Below is a small trained network, with its code and all its weights. Each question gives an input and a target symbol and asks what happens when units are switched off, that is, made to give their printed mean instead of their output.

import numpy as np


def w(rows, s, z=0):
    codes = np.array(rows[::2]) - 128.0
    scale = np.full(codes.shape[1], s)
    scale[-1] = z or s
    return codes * scale


def norm(h):
    return h / np.sqrt((h * h).mean(-1, keepdims=True) + 1e-5)


def f(y):
    return np.maximum(y, 0)


def softmax(a):
    e = np.exp(a - a.max(-1, keepdims=True))
    return e / e.sum(-1, keepdims=True)


def log_softmax(a):
    a = a - a.max(-1, keepdims=True)
    return a - np.log(np.exp(a).sum(-1, keepdims=True))


def net(x, mask):
    ids = ['ΛΞΠΣΩαβγδηθμτφψ'.index(c) for c in x.split()]
    T = len(ids)
    res = E[ids] + P[:T]
    u = 0
    for l in range(2):
        q, k, v = (norm(res) @ M[l].T for M in (Q, K, V))
        z = softmax(np.where(np.tri(T) > 0, q @ k.T / 2**0.5, -1e9)) @ v
        res = res + np.where(mask[u], z, O[l][:, -1]) @ O[l][:, :-1]
        u += 1
        y = f(norm(res) @ A[l][:, :-1].T + A[l][:, -1])
        res = res + np.where(mask[u : u + 12], y, B[l][:, -1]) @ B[l][:, :-1]
        u += 12
    return log_softmax(norm(res)[-1] @ U[:, :-1].T + U[:, -1])


Q, K, V, O, A, B = {}, {}, {}, {}, {}, {}
E = w([
[100,74,120],'Λ',
[153,102,145],'Ξ',
[103,154,96],'Π',
[79,65,5],'Σ',
[219,114,142],'Ω',
[152,74,90],'α',
[150,86,157],'β',
[179,88,162],'γ',
[125,147,179],'δ',
[168,95,156],'η',
[83,193,116],'θ',
[92,187,134],'μ',
[117,141,205],'τ',
[103,149,132],'φ',
[102,149,134],'ψ',
],0.027)
P = w([
[138,19,254],'0',
[137,23,239],'1',
[115,24,229],'2',
[112,47,233],'3',
[97,59,217],'4',
[109,54,204],'5',
[93,67,204],'6',
[38,75,196],'7',
[88,98,200],'8',
],0.0024)
Q[0] = w([
[201,123,79],'0.h0',
[167,3,147],'0.h0',
],0.019)
K[0] = w([
[232,230,198],'0.h0',
[233,25,245],'0.h0',
],0.012)
V[0] = w([
[148,158,166],'0.h0',
[152,182,253],'0.h0',
],0.0061)
O[0] = w([
[117,88,129,163],'0.h0',
[63,1,150,254],'0.h0',
],0.0069,0.0016)
A[0] = w([
[128,133,132,62],'0.n0',
[182,182,88,85],'0.n1',
[130,155,116,184],'0.n2',
[135,136,60,230],'0.n3',
[62,170,107,76],'0.n4',
[113,116,126,103],'0.n5',
[161,100,191,58],'0.n6',
[106,94,134,137],'0.n7',
[177,48,147,156],'0.n8',
[86,71,6,186],'0.n9',
[125,125,139,2],'0.n10',
[155,163,162,45],'0.n11',
],0.023,0.0051)
B[0] = w([
[120,126,143,128],'0.n0',
[175,128,143,145],'0.n1',
[135,144,130,148],'0.n2',
[151,185,100,147],'0.n3',
[166,73,169,178],'0.n4',
[131,137,124,136],'0.n5',
[77,154,173,202],'0.n6',
[153,125,134,163],'0.n7',
[179,88,135,246],'0.n8',
[109,253,92,170],'0.n9',
[136,107,140,128],'0.n10',
[116,195,107,148],'0.n11',
],0.049,0.014)
Q[1] = w([
[183,181,204],'1.h0',
[152,104,4],'1.h0',
],0.027)
K[1] = w([
[70,223,47],'1.h0',
[254,105,207],'1.h0',
],0.024)
V[1] = w([
[2,179,144],'1.h0',
[135,111,230],'1.h0',
],0.027)
O[1] = w([
[135,6,193,159],'1.h0',
[60,141,168,254],'1.h0',
],0.023,0.0073)
A[1] = w([
[95,126,130,80],'1.n0',
[158,77,86,60],'1.n1',
[160,198,91,116],'1.n2',
[50,45,153,130],'1.n3',
[78,88,212,136],'1.n4',
[102,147,25,244],'1.n5',
[39,163,111,139],'1.n6',
[6,103,119,192],'1.n7',
[108,161,160,3],'1.n8',
[75,91,151,43],'1.n9',
[32,56,151,41],'1.n10',
[191,115,117,70],'1.n11',
],0.027,0.0043)
B[1] = w([
[120,95,140,136],'1.n0',
[145,93,18,149],'1.n1',
[78,77,210,205],'1.n2',
[135,21,214,208],'1.n3',
[3,154,109,249],'1.n4',
[183,27,72,159],'1.n5',
[214,125,37,165],'1.n6',
[120,8,217,169],'1.n7',
[91,125,61,159],'1.n8',
[179,132,195,166],'1.n9',
[172,51,251,191],'1.n10',
[209,178,159,175],'1.n11',
],0.04,0.015)
U = w([
[121,150,112,215],'Λ',
[137,30,50,69],'Ξ',
[118,253,225,5],'Π',
[150,189,38,183],'Σ',
[209,66,123,122],'Ω',
[124,153,106,203],'α',
[75,59,47,159],'β',
[97,69,183,107],'γ',
[188,201,216,94],'δ',
[91,68,195,104],'η',
[141,53,43,97],'θ',
[211,149,98,195],'μ',
[88,160,111,187],'τ',
[157,143,103,178],'φ',
[126,158,103,254],'ψ',
],0.02,0.0064)

Each question gives the input, a string of symbols that net reads in full, and the target symbol t.
The units are the heads (2 rows each of Q, K, V and O) and the neurons (one row each of A and B). Each row of codes is followed by its name. A weight is (code - 128) times the scale printed after its matrix; where a second scale follows, it is the last column's (O, A, B and U).
mask holds one flag per unit, layer by layer, with each layer's heads first. A switched-off unit (its flag False) gives its mean, the last column of its rows in O or B, instead of its output. The means were averaged over made-up inputs and are rounded, as every weight is.
A unit's drop is (log p(t) with every unit on - log p(t) with that unit switched off) / (log p(t) with every unit on - log p(t) with every unit switched off).
unit that matters most: the unit with the biggest drop
top k neurons: the k neurons with the biggest drops, biggest first
k most important neurons of layer l: the k neurons of layer l with the biggest drops, biggest first
input Ω μ μ μ τ δ Λ ψ γ, target Ω: top 3 neurons : (0.n8, 0.n9, 1.n2)
input Ω ψ μ Π θ, target δ: unit that matters most : 0.h0
input Ω Ω Ω τ Π μ β μ, target δ: top 4 neurons : (0.n9, 0.n3, 0.n6, 1.n4)
input Π η γ, target δ: top 4 neurons : (0.n8, 0.n6, 0.n4, 0.n9)
input τ μ μ Ω Π μ β, target δ: top 4 neurons : (0.n8, 0.n9, 0.n6, 0.n4)
input Σ ψ φ γ δ, target δ: top 4 neurons : (0.n9, 0.n6, 1.n4, 1.n3)
input φ μ Ω μ Λ η ψ, target Ω: top 3 neurons : (0.n6, 0.n9, 0.n4)
input α Λ μ Λ, target Ω: 3 most important neurons of layer 1 : (1.n4, 1.n5, 1.n2)
input Ω ψ μ ψ, target Ξ: top 4 neurons : (0.n8, 0.n6, 1.n6, 0.n4)
input δ η Ω ψ μ Π α β, target μ: top 2 neurons : (0.n9, 0.n8)
input γ μ μ Λ ψ γ, target Ω: top 4 neurons : (0.n9, 0.n8, 1.n2, 1.n1)
input Ω Λ γ μ δ μ μ ψ Λ, target Ω: top 2 neurons : (1.n5, 0.n6)
input μ Ω μ Π Ξ, target δ: 4 most important neurons of layer 0 : (0.n8, 0.n6, 0.n4, 0.n9)
input ψ γ ψ τ Ξ φ Λ Ω θ, target Ω: unit that matters most : 1.h0
input τ δ β Ξ Π Ω, target δ: 2 most important neurons of layer 0 : (0.n8, 0.n9)
input Ω Ω τ φ φ Λ ψ Ω ψ, target Ω: 2 most important neurons of layer 0 : (0.n9, 0.n6)
input Π Ω μ, target δ: 2 most important neurons of layer 0 : (0.n6, 0.n3)
input μ α μ μ Ξ, target μ: 2 most important neurons of layer 0 : (0.n8, 0.n9)
input φ μ Ω θ, target Σ: 4 most important neurons of layer 0 : (0.n6, 0.n8, 0.n4, 0.n7)
input ψ η ψ μ μ θ, target Σ: 4 most important neurons of layer 0 : (0.n6, 0.n4, 0.n8, 0.n7)
